Below are the code and all the weights of a small trained network. Each question names an input and a class and asks about switching units off, where a switched-off unit gives its printed mean instead of its output.

import numpy as np


def w(rows, s, z=0):
    codes = np.array(rows[::2]) - 128.0
    scale = np.full(codes.shape[1], s)
    scale[-1] = z or s
    return codes * scale


def f(y):
    return np.maximum(y, 0)


def log_softmax(a):
    a = a - a.max(-1, keepdims=True)
    return a - np.log(np.exp(a).sum(-1, keepdims=True))


def net(x, mask):
    res = np.array(x, float).reshape(1, 5) / 4 @ E
    y = f(res @ A[0][:, :-1].T + A[0][:, -1])
    res = res + np.where(mask, y, B[0][:, -1]) @ B[0][:, :-1]
    return log_softmax(res[-1] @ U[:, :-1].T + U[:, -1])


A, B = {}, {}
E = w([
[68,25,175],'x0',
[130,127,129],'x1',
[127,130,126],'x2',
[188,146,254],'x3',
[245,27,84],'x4',
],0.0073)
A[0] = w([
[69,70,124,141],'n0',
[102,109,42,59],'n1',
[188,182,76,137],'n2',
[72,143,149,129],'n3',
[160,107,209,103],'n4',
[141,208,111,219],'n5',
[86,115,73,233],'n6',
[189,143,237,61],'n7',
[152,114,139,93],'n8',
[226,75,84,66],'n9',
[166,195,73,160],'n10',
[131,153,59,157],'n11',
[102,126,77,32],'n12',
[66,245,138,140],'n13',
[187,81,82,14],'n14',
[149,172,107,215],'n15',
[75,174,159,4],'n16',
[183,95,109,31],'n17',
[69,124,162,136],'n18',
[96,111,60,20],'n19',
[81,79,147,244],'n20',
[100,113,68,46],'n21',
[85,108,74,63],'n22',
[198,89,124,87],'n23',
],0.011,0.0033)
B[0] = w([
[187,138,231,188],'n0',
[138,219,148,186],'n1',
[162,53,218,201],'n2',
[95,75,110,180],'n3',
[140,219,129,193],'n4',
[134,71,158,217],'n5',
[179,180,147,207],'n6',
[94,253,99,214],'n7',
[116,139,111,146],'n8',
[44,104,61,219],'n9',
[160,88,213,208],'n10',
[151,149,160,190],'n11',
[107,210,120,155],'n12',
[77,62,81,254],'n13',
[14,111,100,182],'n14',
[170,53,187,192],'n15',
[32,81,48,174],'n16',
[72,118,71,168],'n17',
[110,88,129,179],'n18',
[124,207,135,168],'n19',
[240,78,203,204],'n20',
[118,211,165,165],'n21',
[112,181,179,171],'n22',
[59,129,95,190],'n23',
],0.0065,0.0076)
U = w([
[47,110,81,55],'0',
[120,250,132,47],'1',
[136,132,137,253],'2',
[129,124,133,227],'3',
[163,93,176,41],'4',
],0.015,0.005)

Each question gives the input, the list of numbers given to net, and the class t.
The units are the neurons (one row each of A and B). Each row of codes is followed by its name. A weight is (code - 128) times the scale printed after its matrix; where a second scale follows, it is the last column's (A, B and U).
mask holds one flag per neuron, in row order. A switched-off neuron (its flag False) gives its mean, the last column of its row in B, instead of its output. The means were averaged over made-up inputs and are rounded, as every weight is.
A unit's drop is (log p(t) with every unit on - log p(t) with that unit switched off) / (log p(t) with every unit on - log p(t) with every unit switched off).
The circuit of an input: a set's keep is (log p(t) with only the set's units on - log p(t) with every unit switched off) / (log p(t) with every unit on - log p(t) with every unit switched off). Starting from the 12 units with the biggest drops (on a tie, the unit counted first), units are removed one at a time, each time the one whose removal leaves the highest keep (on an exact tie, the one counted first), for as long as the keep stays at least 0.8.
circuit, biggest first: the units of the circuit, biggest drop first
unit that matters most: the unit with the biggest drop
top k neurons: the k neurons with the biggest drops, biggest first
drop of u: that unit's drop, to one decimal
input [-8,4,-2,-1,-6], class 4: top neuron -> [n10]
input [-8,1,1,1,4], class 4: top 3 neurons -> [n2, n10, n15]
input [-2,3,-2,3,-5], class 0: circuit, biggest first -> [n13, n16, n0]
input [-8,6,7,-1,3], class 4: circuit, biggest first -> [n2, n10]
input [6,0,-2,-3,0], class 4: circuit, biggest first -> [n20, n0]
input [-8,0,6,0,5], class 4: top 2 neurons -> [n2, n10]
input [-1,1,-3,-3,6], class 0: circuit, biggest first -> [n9, n14]
input [-3,-3,-7,7,7], class 0: circuit, biggest first -> [n9, n23, n14]
input [-1,2,-6,8,6], class 1: top 2 neurons -> [n7, n4]
input [-8,-7,4,4,8], class 0: circuit, biggest first -> [n9, n14]
input [5,0,0,2,-8], class 0: top 2 neurons -> [n16, n13]
input [-8,1,6,3,3], class 4: top 3 neurons -> [n2, n10, n15]
input [-4,3,7,6,-5], class 3: top 2 neurons -> [n13, n5]
input [0,4,7,-8,6], class 1: unit that matters most -> n1
input [-5,-7,-5,-2,-8], class 0: top 2 neurons -> [n13, n16]
input [1,-7,-4,7,1], class 1: circuit, biggest first -> [n7, n4]
input [-6,3,2,-2,2], class 4: top 2 neurons -> [n2, n10]
input [2,-4,-5,6,6], class 0: top 2 neurons -> [n9, n23]
input [3,-4,5,5,-5], class 0: top 2 neurons -> [n16, n13]
input [-1,-6,-5,-7,4], class 1: top neuron -> [n1]
input [-7,7,2,-3,-3], class 2: top 2 neurons -> [n20, n0]
input [6,-3,-1,7,-3], class 1: drop of n10 -> 0.1
input [2,2,1,6,-8], class 0: drop of n13 -> 0.2
input [-1,0,-1,-7,4], class 1: drop of n19 -> 0.1
